Below is a small trained network, with its code and all its weights. Each question gives an input and a target symbol and asks what happens when units are switched off, that is, made to give their printed mean instead of their output.

import numpy as np


def w(rows, s, z=0):
    codes = np.array(rows[::2]) - 128.0
    scale = np.full(codes.shape[1], s)
    scale[-1] = z or s
    return codes * scale


def f(y):
    return y / 2 * (1 + np.tanh(0.7978845608 * (y + 0.044715 * y**3)))


def softmax(a):
    e = np.exp(a - a.max(-1, keepdims=True))
    return e / e.sum(-1, keepdims=True)


def log_softmax(a):
    a = a - a.max(-1, keepdims=True)
    return a - np.log(np.exp(a).sum(-1, keepdims=True))


def net(x, mask):
    ids = ['αβγδζηθμξπστψω'.index(c) for c in x.split()]
    T = len(ids)
    res = E[ids] + P[:T]
    q, k, v = (res @ M[0].T for M in (Q, K, V))
    z = softmax(np.where(np.tri(T) > 0, q @ k.T / 2**0.5, -1e9)) @ v
    res = res + np.where(mask[0], z, O[0][:, -1]) @ O[0][:, :-1]
    y = f(res @ A[0][:, :-1].T + A[0][:, -1])
    res = res + np.where(mask[1:17], y, B[0][:, -1]) @ B[0][:, :-1]
    return log_softmax(res[-1] @ U[:, :-1].T + U[:, -1])


Q, K, V, O, A, B = {}, {}, {}, {}, {}, {}
E = w([
[90,148,166,142],'α',
[102,139,138,145],'β',
[27,106,172,121],'γ',
[206,178,183,123],'δ',
[108,107,130,143],'ζ',
[101,152,207,123],'η',
[171,6,163,103],'θ',
[180,166,82,83],'μ',
[112,91,207,142],'ξ',
[137,74,156,164],'π',
[144,185,149,164],'σ',
[187,143,179,180],'τ',
[111,157,81,230],'ψ',
[51,116,85,174],'ω',
],0.022)
P = w([
[95,187,162,253],'0',
[135,131,143,241],'1',
[154,114,135,239],'2',
[174,106,138,247],'3',
[187,110,129,253],'4',
[205,112,142,253],'5',
[185,109,138,249],'6',
],0.0054)
Q[0] = w([
[255,195,56,60],'H1',
[89,137,82,17],'H1',
],0.0061)
K[0] = w([
[76,124,71,20],'H1',
[37,153,254,79],'H1',
],0.0074)
V[0] = w([
[12,81,49,116],'H1',
[111,148,213,36],'H1',
],0.011)
O[0] = w([
[36,138,106,146,2],'H1',
[134,130,250,146,34],'H1',
],0.013,0.0073)
A[0] = w([
[107,232,168,43,167],'N1',
[193,158,102,167,186],'N2',
[68,108,179,27,193],'N3',
[156,169,123,87,98],'N4',
[92,120,99,116,255],'N5',
[161,107,58,55,159],'N6',
[163,103,128,121,112],'N7',
[155,123,96,8,93],'N8',
[139,56,97,104,102],'N9',
[125,160,122,155,142],'N10',
[161,43,107,51,58],'N11',
[73,110,172,182,158],'N12',
[122,16,135,190,96],'N13',
[119,97,111,127,60],'N14',
[139,95,161,135,136],'N15',
[168,189,108,200,19],'N16',
],0.013,0.0041)
B[0] = w([
[66,182,35,88,144],'N1',
[167,82,120,81,249],'N2',
[143,42,66,8,141],'N3',
[103,167,80,114,142],'N4',
[143,88,135,152,172],'N5',
[191,142,188,169,190],'N6',
[106,142,114,100,174],'N7',
[184,163,58,151,139],'N8',
[77,135,163,114,164],'N9',
[124,124,127,140,147],'N10',
[55,59,190,168,165],'N11',
[132,207,123,199,173],'N12',
[161,194,24,69,205],'N13',
[98,155,117,122,133],'N14',
[128,193,140,119,184],'N15',
[28,108,178,129,191],'N16',
],0.016,0.011)
U = w([
[125,155,255,180,95],'α',
[76,193,208,98,106],'β',
[92,138,180,33,46],'γ',
[188,45,128,192,138],'δ',
[201,73,195,83,203],'ζ',
[173,208,157,102,66],'η',
[146,109,74,64,82],'θ',
[209,112,194,62,175],'μ',
[70,108,206,62,123],'ξ',
[200,115,76,90,2],'π',
[219,174,169,114,129],'σ',
[188,60,173,205,151],'τ',
[161,95,86,147,222],'ψ',
[125,134,80,141,7],'ω',
],0.009,0.0073)

Each question gives the input, a string of symbols that net reads in full, and the target symbol t.
The units are the heads (2 rows each of Q, K, V and O) and the neurons (one row each of A and B). Each row of codes is followed by its name. A weight is (code - 128) times the scale printed after its matrix; where a second scale follows, it is the last column's (O, A, B and U).
mask holds one flag per unit, heads first, then neurons. A switched-off unit (its flag False) gives its mean, the last column of its rows in O or B, instead of its output. The means were averaged over made-up inputs and are rounded, as every weight is.
A unit's drop is (log p(t) with every unit on - log p(t) with that unit switched off) / (log p(t) with every unit on - log p(t) with every unit switched off).
The circuit of an input: a set's keep is (log p(t) with only the set's units on - log p(t) with every unit switched off) / (log p(t) with every unit on - log p(t) with every unit switched off). Starting from the 12 units with the biggest drops (on a tie, the unit counted first), units are removed one at a time, each time the one whose removal leaves the highest keep (on an exact tie, the one counted first), for as long as the keep stays at least 0.8.
units of the circuit, in order: the units of the circuit, biggest drop first
k most important neurons: the k neurons with the biggest drops, biggest first
input γ δ τ ξ τ ξ ζ, target ζ: most important neuron -> N11
input δ δ ζ θ σ τ σ, target μ: units of the circuit, in order -> N2, H1
input η ψ η η, target τ: 2 most important neurons -> N13, N6
input ξ ξ α, target α: units of the circuit, in order -> H1, N13
input ψ γ ω, target δ: units of the circuit, in order -> N6, N5, H1
input μ ψ η α ξ, target δ: units of the circuit, in order -> H1, N6, N5
input ψ γ γ, target δ: units of the circuit, in order -> H1, N5, N6
input ξ ψ ξ, target τ: 2 most important neurons -> N6, N5
input η ω ω, target ω: units of the circuit, in order -> H1, N12
input γ π θ δ θ τ α, target μ: units of the circuit, in order -> H1, N12
input τ ξ ω α, target ζ: 3 most important neurons -> N13, N12, N1
input η δ τ σ, target μ: units of the circuit, in order -> H1, N2
input π τ η β ψ, target δ: 3 most important neurons -> N6, N2, N5
input η α δ μ ζ, target μ: units of the circuit, in order -> H1, N12
input ζ θ ψ θ, target δ: 4 most important neurons -> N11, N6, N8, N13
input β α β η ω β γ, target θ: units of the circuit, in order -> N3, N6
input α θ σ δ ξ γ, target μ: 3 most important neurons -> N16, N3, N1
input β γ θ, target γ: 3 most important neurons -> N13, N11, N9
input ψ γ θ, target δ: 3 most important neurons -> N11, N6, N13
input ω η ψ β, target δ: most important neuron -> N5
